Below are the code and all the weights of a small trained network. Each question names an input and a target symbol and asks about switching units off, where a switched-off unit gives its printed mean instead of its output.

import numpy as np


def w(rows, s, z=0):
    codes = np.array(rows[::2]) - 128.0
    scale = np.full(codes.shape[1], s)
    scale[-1] = z or s
    return codes * scale


def norm(h):
    return h / np.sqrt((h * h).mean(-1, keepdims=True) + 1e-5)


def f(y):
    return y / 2 * (1 + np.tanh(0.7978845608 * (y + 0.044715 * y**3)))


def softmax(a):
    e = np.exp(a - a.max(-1, keepdims=True))
    return e / e.sum(-1, keepdims=True)


def log_softmax(a):
    a = a - a.max(-1, keepdims=True)
    return a - np.log(np.exp(a).sum(-1, keepdims=True))


def net(x, mask):
    ids = ['βεζθλμξστω'.index(c) for c in x.split()]
    T = len(ids)
    res = E[ids] + P[:T]
    q, k, v = (norm(res) @ M[0].T for M in (Q, K, V))
    z = softmax(np.where(np.tri(T) > 0, q @ k.T / 3**0.5, -1e9)) @ v
    res = res + np.where(mask[0], z, O[0][:, -1]) @ O[0][:, :-1]
    y = f(norm(res) @ A[0][:, :-1].T + A[0][:, -1])
    res = res + np.where(mask[1:13], y, B[0][:, -1]) @ B[0][:, :-1]
    return log_softmax(norm(res)[-1] @ U[:, :-1].T + U[:, -1])


Q, K, V, O, A, B = {}, {}, {}, {}, {}, {}
E = w([
[132,138,104,110],'β',
[43,19,133,148],'ε',
[127,138,101,132],'ζ',
[152,107,118,129],'θ',
[128,129,145,90],'λ',
[150,107,123,122],'μ',
[138,150,112,118],'ξ',
[143,178,81,221],'σ',
[137,144,137,100],'τ',
[133,176,98,246],'ω',
],0.013)
P = w([
[21,186,126,108],'0',
[253,54,87,250],'1',
[156,116,131,230],'2',
[112,164,135,153],'3',
[123,103,96,58],'4',
[160,107,93,106],'5',
[145,140,142,175],'6',
[130,141,134,153],'7',
[141,111,109,83],'8',
[149,115,119,90],'9',
[152,155,152,167],'10',
[146,154,140,147],'11',
],0.006)
Q[0] = w([
[55,248,104,82],'head 1',
[177,56,96,120],'head 1',
[15,128,120,124],'head 1',
],0.012)
K[0] = w([
[250,91,116,84],'head 1',
[90,185,165,155],'head 1',
[177,87,124,182],'head 1',
],0.012)
V[0] = w([
[176,249,139,161],'head 1',
[179,140,225,72],'head 1',
[160,146,17,72],'head 1',
],0.011)
O[0] = w([
[126,209,189,172,184],'head 1',
[103,197,28,153,121],'head 1',
[246,132,117,102,255],'head 1',
],0.014,0.0054)
A[0] = w([
[1,1,163,169,69],'neuron 1',
[162,98,110,50,138],'neuron 2',
[125,173,97,167,135],'neuron 3',
[155,199,152,107,113],'neuron 4',
[169,37,132,146,209],'neuron 5',
[179,125,118,156,224],'neuron 6',
[94,135,246,129,100],'neuron 7',
[145,166,124,190,80],'neuron 8',
[142,187,90,124,191],'neuron 9',
[138,176,36,124,168],'neuron 10',
[57,136,10,148,2],'neuron 11',
[104,32,72,42,190],'neuron 12',
],0.012,0.0047)
B[0] = w([
[168,224,45,249,155],'neuron 1',
[131,133,110,85,187],'neuron 2',
[111,159,144,104,178],'neuron 3',
[147,176,118,113,221],'neuron 4',
[81,147,89,115,195],'neuron 5',
[99,157,114,107,253],'neuron 6',
[119,53,101,200,157],'neuron 7',
[122,168,132,138,166],'neuron 8',
[115,163,136,99,244],'neuron 9',
[50,95,159,102,241],'neuron 10',
[132,45,128,106,130],'neuron 11',
[121,182,63,153,159],'neuron 12',
],0.014,0.0075)
U = w([
[243,116,140,61,80],'β',
[103,151,38,224,151],'ε',
[157,57,185,101,192],'ζ',
[123,77,38,94,127],'θ',
[13,65,164,79,146],'λ',
[107,122,46,131,66],'μ',
[213,197,174,177,74],'ξ',
[129,107,190,158,194],'σ',
[54,254,199,157,61],'τ',
[116,108,166,181,253],'ω',
],0.0098,0.0049)

Each question gives the input, a string of symbols that net reads in full, and the target symbol t.
The units are the heads (3 rows each of Q, K, V and O) and the neurons (one row each of A and B). Each row of codes is followed by its name. A weight is (code - 128) times the scale printed after its matrix; where a second scale follows, it is the last column's (O, A, B and U).
mask holds one flag per unit, heads first, then neurons. A switched-off unit (its flag False) gives its mean, the last column of its rows in O or B, instead of its output. The means were averaged over made-up inputs and are rounded, as every weight is.
A unit's drop is (log p(t) with every unit on - log p(t) with that unit switched off) / (log p(t) with every unit on - log p(t) with every unit switched off).
The circuit of an input: a set's keep is (log p(t) with only the set's units on - log p(t) with every unit switched off) / (log p(t) with every unit on - log p(t) with every unit switched off). Starting from the 12 units with the biggest drops (on a tie, the unit counted first), units are removed one at a time, each time the one whose removal leaves the highest keep (on an exact tie, the one counted first), for as long as the keep stays at least 0.8.
units of the circuit, in order: the units of the circuit, biggest drop first
k most important neurons: the k neurons with the biggest drops, biggest first
drop of u: that unit's drop, to one decimal
input β ζ λ λ τ, target λ: units of the circuit, in order	head 1; neuron 10; neuron 11
input ω ε σ λ τ β, target λ: units of the circuit, in order	neuron 10; head 1
input β ζ θ β τ λ τ θ λ τ θ, target β: units of the circuit, in order	head 1; neuron 10; neuron 1
input ξ τ τ τ θ μ, target ξ: units of the circuit, in order	head 1; neuron 10
input τ θ τ τ, target θ: 2 most important neurons	neuron 10; neuron 7
input β β τ, target β: units of the circuit, in order	head 1; neuron 10; neuron 1
input β μ τ θ ε λ ε τ μ, target β: units of the circuit, in order	head 1
input ω β τ, target ω: units of the circuit, in order	head 1; neuron 7
input λ ξ β τ, target ξ: units of the circuit, in order	neuron 10; head 1; neuron 7
input θ λ ζ, target θ: 2 most important neurons	neuron 5; neuron 10
input ε τ τ τ β σ β β μ, target ε: units of the circuit, in order	head 1; neuron 1
input λ ω β ξ θ, target λ: units of the circuit, in order	head 1; neuron 10
input θ θ β τ θ λ ε β τ ε τ μ, target θ: 3 most important neurons	neuron 5; neuron 12; neuron 10
input θ τ τ, target θ: most important neuron	neuron 5
input β ξ τ τ, target ξ: 2 most important neurons	neuron 10; neuron 7
input β β ζ, target β: 2 most important neurons	neuron 10; neuron 1
input β θ ξ λ, target θ: 3 most important neurons	neuron 10; neuron 1; neuron 7
input θ λ τ τ ξ ζ θ θ λ θ, target θ: 2 most important neurons	neuron 5; neuron 12
input ω θ ζ β τ ξ β β τ β, target β: drop of neuron 2	0.0
input ε ζ ξ τ θ, target ε: drop of neuron 1	0.4
